Here is a tiny trained network, its code and every weight. The questions are about switching its units off for an input and a class, where a switched-off unit gives its printed mean instead of its output.

import numpy as np


def w(rows, s, z=0):
    codes = np.array(rows[::2]) - 128.0
    scale = np.full(codes.shape[1], s)
    scale[-1] = z or s
    return codes * scale


def f(y):
    return y / 2 * (1 + np.tanh(0.7978845608 * (y + 0.044715 * y**3)))


def log_softmax(a):
    a = a - a.max(-1, keepdims=True)
    return a - np.log(np.exp(a).sum(-1, keepdims=True))


def net(x, mask):
    res = np.array(x, float).reshape(1, 3) / 4 @ E
    y = f(res @ A[0][:, :-1].T + A[0][:, -1])
    res = res + np.where(mask, y, B[0][:, -1]) @ B[0][:, :-1]
    return log_softmax(res[-1] @ U[:, :-1].T + U[:, -1])


A, B = {}, {}
E = w([
[16,109,188,114,119,48,23],'x0',
[87,65,59,160,250,141,77],'x1',
[19,112,224,230,79,185,157],'x2',
],0.011)
A[0] = w([
[48,58,206,216,148,127,97,178],'neuron 1',
[112,165,158,100,142,47,76,156],'neuron 2',
[171,147,115,131,105,134,141,100],'neuron 3',
[151,105,96,244,179,204,131,183],'neuron 4',
[102,160,119,153,93,194,215,138],'neuron 5',
[59,102,152,101,141,79,80,208],'neuron 6',
[146,130,119,97,129,18,92,162],'neuron 7',
[147,181,160,128,31,143,138,188],'neuron 8',
[141,124,176,140,134,188,192,221],'neuron 9',
[196,120,64,48,199,108,54,173],'neuron 10',
[81,88,104,82,140,96,42,255],'neuron 11',
[137,85,68,104,208,126,90,152],'neuron 12',
[120,51,56,171,212,192,150,186],'neuron 13',
[188,164,109,91,67,140,195,116],'neuron 14',
[62,75,156,166,136,127,73,162],'neuron 15',
[103,158,219,113,25,115,177,194],'neuron 16',
[125,161,116,50,143,11,2,196],'neuron 17',
[138,157,141,188,83,199,226,181],'neuron 18',
],0.0094,0.0047)
B[0] = w([
[83,75,52,165,74,193,67,249],'neuron 1',
[169,108,206,138,146,113,153,191],'neuron 2',
[124,160,125,163,127,163,88,160],'neuron 3',
[104,153,173,102,104,207,149,211],'neuron 4',
[112,216,136,64,172,119,145,195],'neuron 5',
[160,85,139,193,113,140,184,217],'neuron 6',
[202,101,146,105,135,80,150,193],'neuron 7',
[84,184,103,75,46,125,104,217],'neuron 8',
[62,202,142,77,126,170,168,195],'neuron 9',
[126,66,49,164,132,88,74,251],'neuron 10',
[183,34,119,167,142,111,164,225],'neuron 11',
[65,57,62,154,114,146,89,209],'neuron 12',
[109,108,166,136,116,193,164,230],'neuron 13',
[103,160,66,129,68,146,92,223],'neuron 14',
[108,65,46,154,103,148,122,211],'neuron 15',
[68,129,119,98,41,111,134,243],'neuron 16',
[254,106,155,135,164,34,162,252],'neuron 17',
[131,235,148,34,151,155,136,229],'neuron 18',
],0.009,0.013)
U = w([
[96,150,186,186,186,90,97,90],'0',
[105,164,218,186,220,89,57,3],'1',
[168,162,103,117,107,102,94,114],'2',
[55,150,122,102,93,160,132,137],'3',
[168,133,248,121,130,64,215,135],'4',
[166,83,120,169,247,87,129,131],'5',
[110,77,111,219,83,172,116,152],'6',
[153,163,223,111,191,167,217,118],'7',
],0.011,0.0075)

Each question gives the input, the list of numbers given to net, and the class t.
The units are the neurons (one row each of A and B). Each row of codes is followed by its name. A weight is (code - 128) times the scale printed after its matrix; where a second scale follows, it is the last column's (A, B and U).
mask holds one flag per neuron, in row order. A switched-off neuron (its flag False) gives its mean, the last column of its row in B, instead of its output. The means were averaged over made-up inputs and are rounded, as every weight is.
A unit's drop is (log p(t) with every unit on - log p(t) with that unit switched off) / (log p(t) with every unit on - log p(t) with every unit switched off).
The circuit of an input: a set's keep is (log p(t) with only the set's units on - log p(t) with every unit switched off) / (log p(t) with every unit on - log p(t) with every unit switched off). Starting from the 12 units with the biggest drops (on a tie, the unit counted first), units are removed one at a time, each time the one whose removal leaves the highest keep (on an exact tie, the one counted first), for as long as the keep stays at least 0.8.
units of the circuit, in order: the units of the circuit, biggest drop first
most important unit: the unit with the biggest drop
top k neurons: the k neurons with the biggest drops, biggest first
drop when u is switched off: that unit's drop, to one decimal
input [-6,7,0], class 3: units of the circuit, in order -> neuron 4; neuron 11
input [-8,7,0], class 3: most important unit -> neuron 12
input [-5,8,-7], class 6: top 2 neurons -> neuron 12; neuron 13
input [-4,5,-7], class 5: top 3 neurons -> neuron 1; neuron 16; neuron 8
input [-6,6,2], class 7: drop when neuron 16 is switched off -> 0.1
input [8,1,-1], class 5: drop when neuron 17 is switched off -> 0.2
input [-7,8,-8], class 6: drop when neuron 5 is switched off -> 0.0
input [-4,5,1], class 3: drop when neuron 13 is switched off -> -0.1
input [-6,1,0], class 7: top 2 neurons -> neuron 1; neuron 16
input [1,-1,-1], class 4: top 2 neurons -> neuron 1; neuron 10
